Each row is followed by its class. Each block has new classes.
[ 56.0 -16.8   5.4   4.6  11.5   5.0  13.7 -10.1 -19.5 -32.7   0.2  21.7
  -9.8 -29.8  12.2 -10.7  -1.2] -> lt
[ 83.1  11.1  -5.2  -3.9  14.4  27.8  -0.7   4.4 -28.2 -18.9   1.7  46.2
   0.4 -75.1  -5.6  -8.7  12.2] -> lt
[ -9.0   9.7 -16.4  14.0  -5.4  13.1   3.6 -11.7 -32.9   8.8   2.2  10.8
   2.5 -30.6   4.4  -8.8  13.2] -> hd
[ 17.8  -6.2   0.7   8.9  16.7  19.4 -11.3   0.0 -39.5 -13.7   2.6  10.9
  -0.3 -42.3   5.0 -11.4 -10.0] -> hd
[ 41.0  -6.9  -7.8   8.4  13.9  27.6   5.8  -4.9  -1.2 -22.2   4.8  21.2
  -8.3 -36.7   7.6 -17.7  42.1] -> lt
[  3.2 -15.2   8.0  -6.6   1.2  20.3   5.0  -0.5 -25.0 -13.0  -8.8  23.0
  10.2 -44.7   2.0  -9.9  -0.5] -> lt
[ 10.6  36.4 -21.3   3.4  16.7  53.7  15.1  -8.6 -74.9 -16.8  -9.4  29.7
   6.1 -58.5  22.4 -13.6  11.9] -> hd
[ 36.0   7.3   8.1   8.8  -8.9   6.0   7.5 -17.3 -37.1  -9.3   5.6  40.2
  -3.8 -48.9  -6.0  -4.2  28.4] -> lt
[ 34.5   8.2   2.2  14.1  -8.7   5.6   0.8  -8.0  18.2 -11.3   2.1  14.7
   1.0 -30.2   3.2  -5.8  20.7] -> lt
[ 38.2   2.0 -14.4 -18.4  -7.7  31.8   6.4  -6.1 -14.8 -14.7   0.6  27.2
  -8.0 -39.7   1.3  -2.5  14.3] -> lt
[ 28.5  -8.4 -19.5   5.8   5.8  -6.6  -2.7  -5.6  -2.5   4.0  -0.5  22.5
  10.6 -52.7   5.4  -5.3  29.3] -> lt
[ 15.8   9.6   0.4  12.6   9.9  25.6  13.6  -3.3 -50.8 -16.0 -11.3  15.5
 -17.2 -36.7   6.8 -14.5   0.5] -> hd
[ 72.7  10.0 -10.4 -11.5 -13.7  17.1   2.9   9.3 -34.1 -17.9  41.4  24.9
 -15.9 -10.7   1.1  -5.7   7.0] -> lt
[ 20.7  -7.4  -2.6   2.8   7.8  28.2   8.9   3.8  14.3 -34.0   5.7  39.3
  -7.6 -32.1  -2.1  -2.0  20.3] -> lt
[-33.2  -4.2   3.0  13.8  24.8  11.4   9.4   3.1 -32.9   1.2   9.0   8.9
  14.1 -41.2   7.0 -11.3   9.7] -> hd
[ 46.3   9.6  -5.7  12.3  23.1  21.4   5.1  14.3 -24.8 -27.7   6.6  23.0
  -6.0 -48.9  -7.2 -14.3   3.0] -> hd
[  2.9  12.5   2.6  -3.0 -12.0   2.2  16.2  -9.2   0.2  13.6  -5.7  15.4
  11.6 -47.4 -10.4 -20.8  18.7] -> lt
[ 21.9   7.1   0.4  -3.0  14.0  61.4   4.7  -7.4 -52.0 -34.7  -0.9  35.7
  13.9 -48.4   4.0 -14.7  25.7] -> lt
[ 41.0 -13.5 -10.0   3.6   3.9  24.9   5.7  -4.7  19.3 -10.2   1.2  31.2
   0.4 -31.5  -4.7  -9.4  17.7] -> lt
[-17.9 -11.7   8.3 -14.6 -16.5   4.2  16.6  -3.9 -19.6  -9.7  15.2  41.6
  -1.0 -21.3  -1.2  -4.2  24.4] -> lt
[ 37.7  -2.9  -1.2  -4.9   6.1  29.7  -3.8   3.0  -6.1 -25.2   8.2  46.8
  -1.2 -24.2  -9.8 -18.3  23.9] -> lt
[ 23.4  15.9   4.6  12.7  37.7  48.0   6.8  -1.0 -56.2 -19.1  -6.1  27.9
   5.9 -79.2   6.9 -32.7  10.6] -> hd
[  7.3  48.9  -7.7   6.1  -2.6  -3.8  13.6   7.0 -17.8 -23.3  -2.7  25.6
  -8.9 -29.5 -12.8   2.7  32.0] -> lt
[ 29.9  16.1 -40.5   7.0  12.5  13.3 -11.7   7.4 -44.3  -2.6   9.5  30.4
   1.3 -31.4  -0.1 -10.1   9.6] -> hd
[ 27.7  21.7   1.1   4.1  14.4  17.8   9.8 -11.0  -1.9   8.7  -7.9  38.5
  17.3 -75.2   6.7 -16.9  26.2] -> lt
[ 29.7   2.5  -3.5  19.1   4.9  -5.5  11.5   0.3 -36.7 -13.8  -1.1   7.7
  -8.7 -24.5  -9.8  -3.3   4.6] -> hd
